Each row has a name. Each question is about the rows just above it. Places in a row count from 0.

[ 96 131 101 136  54  99 112 148 126 111 160 122  92 179 128 144 120 118
 178 160 114  83 166 111  88  86 160  97 140 152 141 170 157 156 130 131] : Nik
[ 96 131  81 136 168  99  73 148 106 111 155 122  92 179 134 144 151 118
 116 160 118  83 173 111 124 108 160  97 140 152  87 170 157 156 130 131] : gug
[ 96 131  91 137 168  99  62 148 101 111 155 122  92 179 134 144 163 118
 116 160 116  83 173 111 124 108 160  97 140 152  87 170 157 156 130 131] : Pav
[ 96 131 101 136 168 107 144 148 185 111 155  82  92 179 134 154 120 179
 116 179 116  83 173 111 124 108 160  97 140 130  87 170 157 126 130 131] : Mun
[ 96 131 101 136 168  99 112 148 121 111 155 133  87 179 174 142 120 118
 116 160 116  83 173 111 124 108 160 207 226 159 159 170 157 156 130 131] : detor
[ 75 131 101 136 168  99 112 148 121 111 128 122  34 179 134 123  97 118
 116 160 116  83 173 111 124 108 160 131 204 152  91 161 157 156 110 131] : siz
[ 96 131  72 136 167  99  99 148 121 111 155 122 130 179 134 144 120  91
  97 160 116  83 173 111 124 108 160  97 139 152  87 170 157 156 130 131] : vazi
[ 96 131 101  91 168  99 123 137 121 111 157 116  92 179 134 197 120 118
 116 160 116  93 173 111 100 108 135 113 140 152  87 184 142 142 130 131] : pabe
[ 96 131 176 136 168  99 112 148 121 111 155 122  92 130 134 144 120 118
 132 128 116  74 219 111 124 108 160  97 140 128  87 170 123 156 182 131] : sul
[ 96 133 101 136 165 123 112 148 192 111 155 111  92 179 134 144 120 221
 116 167 116  83 173 111 124 108 160  97 140 152  93 170 157 153 130 131] : Tuteb
[ 57 131 101 134 168  99 112 148 121 111 138 122  67 179 134 108  82 118
 116 160 116  83 173 111 124 108 160 110 196 152  87 155 157 156 105 131] : Digal
[ 96 131 159 136 168  99 107 148 121 111 155 143  92 179 150 144 120 118
 157 160 116  83 195 111 124 108 160  97 140 117  87 170  95 154 156 131] : Piga
key -> tag
[123] -> j48
[143] -> j724
[156] -> j522
[144] -> j18
[145] -> j160
Look up the entry of gug at place 15 in the table: : j18
[ 75 131 101 136 168  99 112 148 121 111 128 122  34 179 134 123  97 118
 116 160 116  83 173 111 124 108 160 131 204 152  91 161 157 156 110 131] is in which row? : siz
Where do [ 96 131  72 136 167  99  99 148 121 111 155 122 130 179 134 144 120  91
  97 160 116  83 173 111 124 108 160  97 139 152  87 170 157 156 130 131] appear? : vazi
Where do [ 96 131 101  91 168  99 123 137 121 111 157 116  92 179 134 197 120 118
 116 160 116  93 173 111 100 108 135 113 140 152  87 184 142 142 130 131] appear? : pabe

[166  83 105 118  95 119 114  77] = moz
[166  83 110 118  95 119 114  77] = vabu
[199 184 119  72 174 132 157  86] = vabet
[214 112 119  85 160 157 110  50] = roded
[199 184 149  72 174 132 157  86] = zut
tags:
[86] -> j582
[184] -> j426
[185] -> j640
[85] -> j533
[112] -> j101
[113] -> j236
Join roded by its entry at place 1: : j101
Where do [199 184 149  72 174 132 157  86] appear? : zut
Whose row is [214 112 119  85 160 157 110  50]? : roded

[121 111  90 112 145 162 129 178 122 129  88 134  92 119  97 121 122 146
 150 186 121 175 112 155 101 114 109 100 119 114 162  94 113 119 161 111
 114 135 130 119 118 109 124 118 217 126 156 139 126 132 111 169 126 131
 128 152 119  99 184 117 151 125  94 126]  boz
[121 111  90 112 145 162 129 178 122 129  88 134  92 119  97 121 122 146
 150 127 121 175 112 155 101 114 109 100 119 114 162  94 113 119 161 111
 114 135 130 119 118 109 124 118 217 126 156 139 126 132 111 169 126 131
 128 152 119  99 184 117 151 125  94 126]  vavi
[120 106 111 144 109 102 141 137  95 157 132 164 175 154  69 131 145 129
 118 157 142 108 141 125 166  87 134 152 115  91 130 196 105 117 112 111
 133 146 134 127 111 148 125 139 130  86 153  91 143 118 122 122 109  77
  83 135 104 114 115 121 112 123  94 124]  Dupit
tags:
[137] -> j781
[139] -> j22
[119] -> j607
[121] -> j990
[138] -> j502
[118] -> j183
The tag of Dupit, keyed by place 43: : j22
Where do [121 111  90 112 145 162 129 178 122 129  88 134  92 119  97 121 122 146
 150 127 121 175 112 155 101 114 109 100 119 114 162  94 113 119 161 111
 114 135 130 119 118 109 124 118 217 126 156 139 126 132 111 169 126 131
 128 152 119  99 184 117 151 125  94 126] appear? : vavi
[121 111  90 112 145 162 129 178 122 129  88 134  92 119  97 121 122 146
 150 186 121 175 112 155 101 114 109 100 119 114 162  94 113 119 161 111
 114 135 130 119 118 109 124 118 217 126 156 139 126 132 111 169 126 131
 128 152 119  99 184 117 151 125  94 126] is in which row? : boz

[ 77  97 197 104 161 152  82 163 176 185 169 163 109]  fuge
[139  74 176 103  95  99  99  93 153 152 100  90 119]  rabiv
[120  83 166 138 140  81 102 122 182 182  77  91 131]  Moze
[161  97 111 130  89  99 157 141 132  84 128  90 156]  Bupe
[120 173 105 190 197 119 149 160 153 168  97 143 149]  tipos
[194 120  82 183 112  85 209 183 152  75 127  85 202]  Dud
key -> tag
[165] -> j556
[102] -> j564
[82] -> j345
[83] -> j68
[166] -> j490
The tag of Moze, keyed by place 2: : j490
The row with [120 173 105 190 197 119 149 160 153 168  97 143 149] is : tipos
Whose row is [194 120  82 183 112  85 209 183 152  75 127  85 202]? : Dud
Whose row is [ 77  97 197 104 161 152  82 163 176 185 169 163 109]? : fuge
[139  74 176 103  95  99  99  93 153 152 100  90 119] is in which row? : rabiv

[ 92 180  75  99  71 156 150 170 171 106 187 148] -> meno
[196 178  74  87 152 195 150 197 210  61 190 199] -> Ronod
[191 180  86 220 195 163 111 153 195  55 209 190] -> teb
[ 67 200  89  71  60 163 199 189 185  81 192 174] -> lat
[ 92 180  75  99  71 156 150 170 171 187 187 148] -> Zuvop
key -> tag
[148] -> j814
[174] -> j217
[199] -> j756
Join lat by its entry at place 11: : j217
Where do [ 67 200  89  71  60 163 199 189 185  81 192 174] appear? : lat
The row with [191 180  86 220 195 163 111 153 195  55 209 190] is : teb
Where do [ 92 180  75  99  71 156 150 170 171 106 187 148] appear? : meno

[180 114 170 124  84 140 124 158 139 131 134 120 154 105 127 109 118 124]  zaga
[114 101 134 124 131 148 141 126 146 131 128 141 123 144 131 121 147 130]  vum
[103 179 102 133 204 134 151 134 151 135 120 140 104 203 198  99  31 109]  Vov
[113 108 142 128 101 141 142  24 147 133 117 132 152 134  95 107 174 135]  San
Table of tags by key:
[126] -> j489
[24] -> j24
[134] -> j905
[23] -> j15
[25] -> j572
[107] -> j875
Look up the entry of San at place 7 in the table: : j24
Where do [113 108 142 128 101 141 142  24 147 133 117 132 152 134  95 107 174 135] appear? : San
Where do [103 179 102 133 204 134 151 134 151 135 120 140 104 203 198  99  31 109] appear? : Vov
Whose row is [114 101 134 124 131 148 141 126 146 131 128 141 123 144 131 121 147 130]? : vum

